Here is a tiny trained network, its code and every weight. The questions are about switching its units off for an input and a target symbol, where a switched-off unit gives its printed mean instead of its output.

import numpy as np


def w(rows, s, z=0):
    codes = np.array(rows[::2]) - 128.0
    scale = np.full(codes.shape[1], s)
    scale[-1] = z or s
    return codes * scale


def norm(h):
    return h / np.sqrt((h * h).mean(-1, keepdims=True) + 1e-5)


def f(y):
    return y / 2 * (1 + np.tanh(0.7978845608 * (y + 0.044715 * y**3)))


def softmax(a):
    e = np.exp(a - a.max(-1, keepdims=True))
    return e / e.sum(-1, keepdims=True)


def log_softmax(a):
    a = a - a.max(-1, keepdims=True)
    return a - np.log(np.exp(a).sum(-1, keepdims=True))


def net(x, mask):
    ids = ['γελπστφ'.index(c) for c in x.split()]
    T = len(ids)
    res = E[ids] + P[:T]
    u = 0
    for l in range(2):
        q, k, v = (norm(res) @ M[l].T for M in (Q, K, V))
        z = softmax(np.where(np.tri(T) > 0, q @ k.T / 4**0.5, -1e9)) @ v
        res = res + np.where(mask[u], z, O[l][:, -1]) @ O[l][:, :-1]
        u += 1
        y = f(norm(res) @ A[l][:, :-1].T + A[l][:, -1])
        res = res + np.where(mask[u : u + 16], y, B[l][:, -1]) @ B[l][:, :-1]
        u += 16
    return log_softmax(norm(res)[-1] @ U[:, :-1].T + U[:, -1])


Q, K, V, O, A, B = {}, {}, {}, {}, {}, {}
E = w([
[139,188,116,31,66,76,141,192,153,148,81],'γ',
[148,72,26,136,91,105,153,162,166,75,70],'ε',
[140,98,212,177,65,163,196,206,97,143,211],'λ',
[113,164,166,105,79,246,108,112,97,85,81],'π',
[71,116,249,181,82,121,65,110,94,136,159],'σ',
[170,126,162,193,159,48,208,85,129,81,121],'τ',
[166,138,98,72,193,123,126,33,127,144,125],'φ',
],0.02)
P = w([
[63,255,182,176,171,142,66,178,245,218,124],'0',
[103,161,168,132,177,70,62,166,201,210,46],'1',
[105,174,150,126,146,55,54,146,160,182,64],'2',
[107,164,132,115,126,56,64,131,143,167,72],'3',
[117,158,121,100,111,57,71,119,123,154,79],'4',
[123,144,108,89,96,63,86,111,106,138,89],'5',
[128,124,104,80,84,74,101,101,95,125,95],'6',
[135,102,100,66,74,86,117,94,80,109,103],'7',
[140,66,93,59,58,103,134,83,71,83,114],'8',
[151,46,91,58,53,119,139,56,73,62,125],'9',
],0.0093)
Q[0] = w([
[135,54,161,204,96,93,117,184,88,154,233],'L0H1',
[240,79,54,118,129,132,150,141,192,115,138],'L0H1',
[157,149,84,122,208,159,214,107,158,130,135],'L0H1',
[58,75,115,99,102,254,5,100,61,93,99],'L0H1',
],0.0087)
K[0] = w([
[124,54,143,150,110,128,138,174,160,137,219],'L0H1',
[130,93,47,111,120,97,203,147,91,77,132],'L0H1',
[198,167,71,145,179,147,255,11,136,137,90],'L0H1',
[94,85,114,154,118,241,18,68,128,113,106],'L0H1',
],0.0091)
V[0] = w([
[105,122,237,120,93,68,117,3,134,105,160],'L0H1',
[164,128,185,212,173,177,131,161,150,151,72],'L0H1',
[124,90,76,194,134,129,142,96,100,75,145],'L0H1',
[107,4,100,67,62,161,104,109,61,52,128],'L0H1',
],0.0062)
O[0] = w([
[202,60,92,147,176,186,49,254,166,40,207,253],'L0H1',
[161,187,69,107,111,133,13,166,54,98,135,156],'L0H1',
[50,58,25,138,183,101,131,195,132,206,204,96],'L0H1',
[217,226,172,108,158,25,47,171,155,192,76,54],'L0H1',
],0.0068,0.0041)
A[0] = w([
[85,202,150,153,128,117,112,231,233,163,97,147],'L0N1',
[97,77,48,139,133,105,141,109,85,182,123,34],'L0N2',
[145,131,60,141,99,154,142,142,124,76,139,133],'L0N3',
[127,190,169,98,148,117,81,147,162,219,169,122],'L0N4',
[120,142,101,108,96,154,123,196,159,89,116,78],'L0N5',
[98,155,109,134,185,145,163,76,170,202,191,17],'L0N6',
[46,95,140,61,92,116,105,141,87,98,121,66],'L0N7',
[115,161,92,109,238,145,34,169,167,245,169,1],'L0N8',
[147,118,143,160,149,54,174,90,184,120,132,75],'L0N9',
[161,206,96,138,206,108,104,142,148,226,125,126],'L0N10',
[140,148,132,64,121,99,122,189,127,169,112,49],'L0N11',
[143,157,198,182,218,84,153,112,220,135,107,145],'L0N12',
[138,110,51,92,130,107,92,130,86,133,79,21],'L0N13',
[167,106,142,122,146,151,136,118,31,108,151,189],'L0N14',
[98,225,158,115,115,153,107,146,176,168,161,93],'L0N15',
[128,164,146,81,122,108,156,35,79,125,73,139],'L0N16',
],0.011,0.0049)
B[0] = w([
[157,132,39,153,151,184,123,161,166,147,126,207],'L0N1',
[102,101,164,100,117,182,109,62,76,80,152,163],'L0N2',
[130,130,96,143,143,164,109,138,148,173,84,209],'L0N3',
[119,103,75,99,149,146,134,198,178,170,84,142],'L0N4',
[144,134,83,149,141,141,90,146,169,142,121,161],'L0N5',
[108,113,111,131,121,129,120,137,142,208,99,132],'L0N6',
[190,130,156,97,127,115,145,62,137,118,137,148],'L0N7',
[117,84,121,38,228,215,89,132,192,182,157,131],'L0N8',
[132,122,165,145,154,91,178,173,125,107,131,215],'L0N9',
[86,133,115,52,113,129,102,123,113,122,123,137],'L0N10',
[147,145,101,135,125,167,111,135,167,145,166,167],'L0N11',
[92,140,136,135,152,8,125,191,170,70,123,159],'L0N12',
[96,116,183,119,133,135,122,141,119,180,81,172],'L0N13',
[98,137,95,110,99,181,130,110,121,101,127,254],'L0N14',
[114,72,141,159,165,166,122,134,141,96,107,168],'L0N15',
[92,136,127,119,98,99,141,134,102,115,185,254],'L0N16',
],0.013,0.0063)
Q[1] = w([
[122,162,144,177,133,115,108,77,38,166,103],'L1H1',
[144,110,127,217,148,78,142,186,126,78,52],'L1H1',
[127,139,214,122,25,58,146,154,71,2,167],'L1H1',
[102,62,68,110,138,102,118,222,147,47,159],'L1H1',
],0.007)
K[1] = w([
[24,233,25,141,124,108,133,155,179,105,118],'L1H1',
[194,54,69,2,216,179,134,64,68,136,114],'L1H1',
[195,70,53,23,123,29,115,111,65,84,132],'L1H1',
[211,74,72,125,52,166,108,167,130,120,96],'L1H1',
],0.0063)
V[1] = w([
[82,149,117,2,228,193,155,136,79,126,167],'L1H1',
[179,176,146,100,63,146,183,135,190,140,230],'L1H1',
[201,164,99,201,250,127,150,61,166,49,157],'L1H1',
[89,93,112,197,132,183,194,126,139,129,97],'L1H1',
],0.0073)
O[1] = w([
[99,122,185,69,221,207,150,165,164,158,154,107],'L1H1',
[145,232,88,130,125,162,137,136,107,172,170,118],'L1H1',
[107,174,90,85,135,26,189,196,130,71,165,115],'L1H1',
[196,141,245,126,88,103,154,186,153,149,136,254],'L1H1',
],0.011,0.0062)
A[1] = w([
[95,90,222,77,94,108,163,42,30,113,86,3],'L1N1',
[141,154,26,139,142,98,151,191,182,224,101,32],'L1N2',
[75,141,121,168,94,148,188,75,26,80,123,136],'L1N3',
[74,104,100,122,182,157,107,42,91,79,140,46],'L1N4',
[126,210,94,127,100,102,133,157,248,128,164,115],'L1N5',
[102,157,122,194,136,128,56,113,90,148,161,90],'L1N6',
[122,87,57,188,154,176,135,111,51,93,107,67],'L1N7',
[98,105,22,131,67,156,127,146,95,97,116,203],'L1N8',
[136,134,134,65,75,169,118,105,75,86,107,192],'L1N9',
[158,143,174,117,129,147,124,102,28,74,189,58],'L1N10',
[143,128,117,108,68,105,147,68,90,72,148,47],'L1N11',
[111,160,105,57,148,129,100,122,118,102,161,159],'L1N12',
[110,71,201,131,141,208,139,139,85,122,169,25],'L1N13',
[145,105,81,187,117,147,169,179,182,140,127,85],'L1N14',
[88,119,158,100,82,79,77,169,185,163,102,129],'L1N15',
[122,165,123,131,130,111,111,35,13,93,207,156],'L1N16',
],0.012,0.0045)
B[1] = w([
[167,44,142,161,84,143,105,89,6,74,176,204],'L1N1',
[76,197,87,167,79,142,216,171,227,131,91,172],'L1N2',
[24,55,34,146,103,171,143,149,130,121,105,170],'L1N3',
[95,111,162,106,146,193,102,154,77,181,140,131],'L1N4',
[120,41,151,137,172,136,99,83,72,130,101,242],'L1N5',
[114,111,67,119,124,103,198,126,153,157,109,138],'L1N6',
[138,152,173,81,98,222,86,84,110,141,121,168],'L1N7',
[172,162,186,111,168,137,55,139,176,167,131,236],'L1N8',
[93,113,132,94,132,93,171,153,75,51,134,237],'L1N9',
[58,173,95,173,110,105,191,115,93,122,170,163],'L1N10',
[144,107,117,240,115,93,78,139,126,88,176,153],'L1N11',
[109,153,131,128,143,149,145,130,164,142,181,161],'L1N12',
[117,138,97,106,159,74,120,71,74,146,158,195],'L1N13',
[95,170,104,111,98,86,165,106,102,186,131,255],'L1N14',
[129,143,111,116,187,187,159,124,143,184,98,241],'L1N15',
[66,167,54,115,34,183,186,141,120,133,120,155],'L1N16',
],0.012,0.0073)
U = w([
[130,175,36,100,105,152,202,127,166,147,67,176],'γ',
[178,41,152,133,132,104,114,29,34,143,59,48],'ε',
[219,236,182,142,100,124,144,132,34,193,207,52],'λ',
[182,218,195,50,150,173,123,157,91,32,116,110],'π',
[155,85,94,150,140,148,26,187,165,134,196,152],'σ',
[160,129,137,182,172,34,192,157,134,61,192,254],'τ',
[82,142,157,19,255,87,132,61,108,145,192,80],'φ',
],0.0071,0.0023)

Each question gives the input, a string of symbols that net reads in full, and the target symbol t.
The units are the heads (4 rows each of Q, K, V and O) and the neurons (one row each of A and B). Each row of codes is followed by its name. A weight is (code - 128) times the scale printed after its matrix; where a second scale follows, it is the last column's (O, A, B and U).
mask holds one flag per unit, layer by layer, with each layer's heads first. A switched-off unit (its flag False) gives its mean, the last column of its rows in O or B, instead of its output. The means were averaged over made-up inputs and are rounded, as every weight is.
A unit's drop is (log p(t) with every unit on - log p(t) with that unit switched off) / (log p(t) with every unit on - log p(t) with every unit switched off).
The circuit of an input: a set's keep is (log p(t) with only the set's units on - log p(t) with every unit switched off) / (log p(t) with every unit on - log p(t) with every unit switched off). Starting from the 12 units with the biggest drops (on a tie, the unit counted first), units are removed one at a time, each time the one whose removal leaves the highest keep (on an exact tie, the one counted first), for as long as the keep stays at least 0.8.
circuit, biggest first: the units of the circuit, biggest drop first
k most important neurons: the k neurons with the biggest drops, biggest first
k most important neurons of layer l: the k neurons of layer l with the biggest drops, biggest first
input τ σ τ ε γ λ γ, target λ: 3 most important neurons of layer 1	[L1N3; L1N11; L1N2]
input τ λ γ σ γ ε λ γ σ, target γ: circuit, biggest first	[L1H1; L1N16; L0N7]
input γ τ λ σ γ, target τ: 3 most important neurons	[L1N11; L0N7; L0N16]
input λ π γ ε λ ε λ, target ε: circuit, biggest first	[L1H1; L0N13]
input λ φ τ π γ σ τ λ τ, target λ: 4 most important neurons	[L0N7; L1N7; L0N3; L1N14]
input τ τ λ λ π ε λ τ, target λ: 4 most important neurons	[L0N3; L1N7; L1N14; L0N16]
input σ ε σ γ φ λ γ π λ, target γ: most important neuron of layer 0	[L0N14]
input σ φ γ φ, target γ: circuit, biggest first	[L0N16; L1N16]
input τ π ε λ φ τ λ, target φ: 2 most important neurons	[L1N13; L0N16]
input ε ε τ π γ ε τ ε γ, target ε: circuit, biggest first	[L1N5; L0N11]
input λ φ π τ λ γ τ γ, target τ: circuit, biggest first	[L0H1; L0N16; L1N11]
input φ σ φ γ γ φ, target γ: circuit, biggest first	[L1N16; L0N16]
input τ λ ε σ τ π τ, target π: 4 most important neurons of layer 0	[L0N3; L0N7; L0N12; L0N16]
input π σ τ τ σ ε τ, target σ: 2 most important neurons	[L0N14; L1N8]
input π φ π, target φ: 2 most important neurons	[L0N16; L1N13]
input φ τ σ γ φ γ, target φ: 4 most important neurons of layer 1	[L1N5; L1N8; L1N12; L1N1]
input γ π γ σ λ φ τ τ φ, target τ: circuit, biggest first	[L1N11; L0N16]
input γ σ γ, target σ: most important neuron of layer 1	[L1N11]
input ε τ λ γ λ γ, target λ: 3 most important neurons of layer 0	[L0N16; L0N11; L0N3]
input π λ ε γ τ φ λ τ, target φ: 3 most important neurons	[L0N1; L0N8; L0N9]
input λ φ λ, target φ: circuit, biggest first	[L1N13; L1H1]
input λ λ τ φ τ, target φ: 2 most important neurons	[L0N8; L0N1]
input γ ε λ λ φ σ σ, target σ: 2 most important neurons of layer 1	[L1N6; L1N14]
input λ γ λ, target γ: 2 most important neurons of layer 0	[L0N3; L0N14]
input γ λ τ π φ π, target φ: 3 most important neurons	[L0N16; L0N3; L0N15]
input λ γ φ τ γ, target φ: 2 most important neurons of layer 1	[L1N5; L1N12]
input σ ε ε ε π π, target ε: 2 most important neurons of layer 0	[L0N13; L0N16]
input λ ε π ε π τ σ τ, target σ: 4 most important neurons of layer 1	[L1N7; L1N9; L1N8; L1N5]
input τ τ τ ε τ ε σ σ τ σ, target τ: 2 most important neurons of layer 0	[L0N13; L0N1]
input ε π π γ γ γ σ π, target γ: 4 most important neurons	[L1N16; L0N16; L1N3; L1N6]
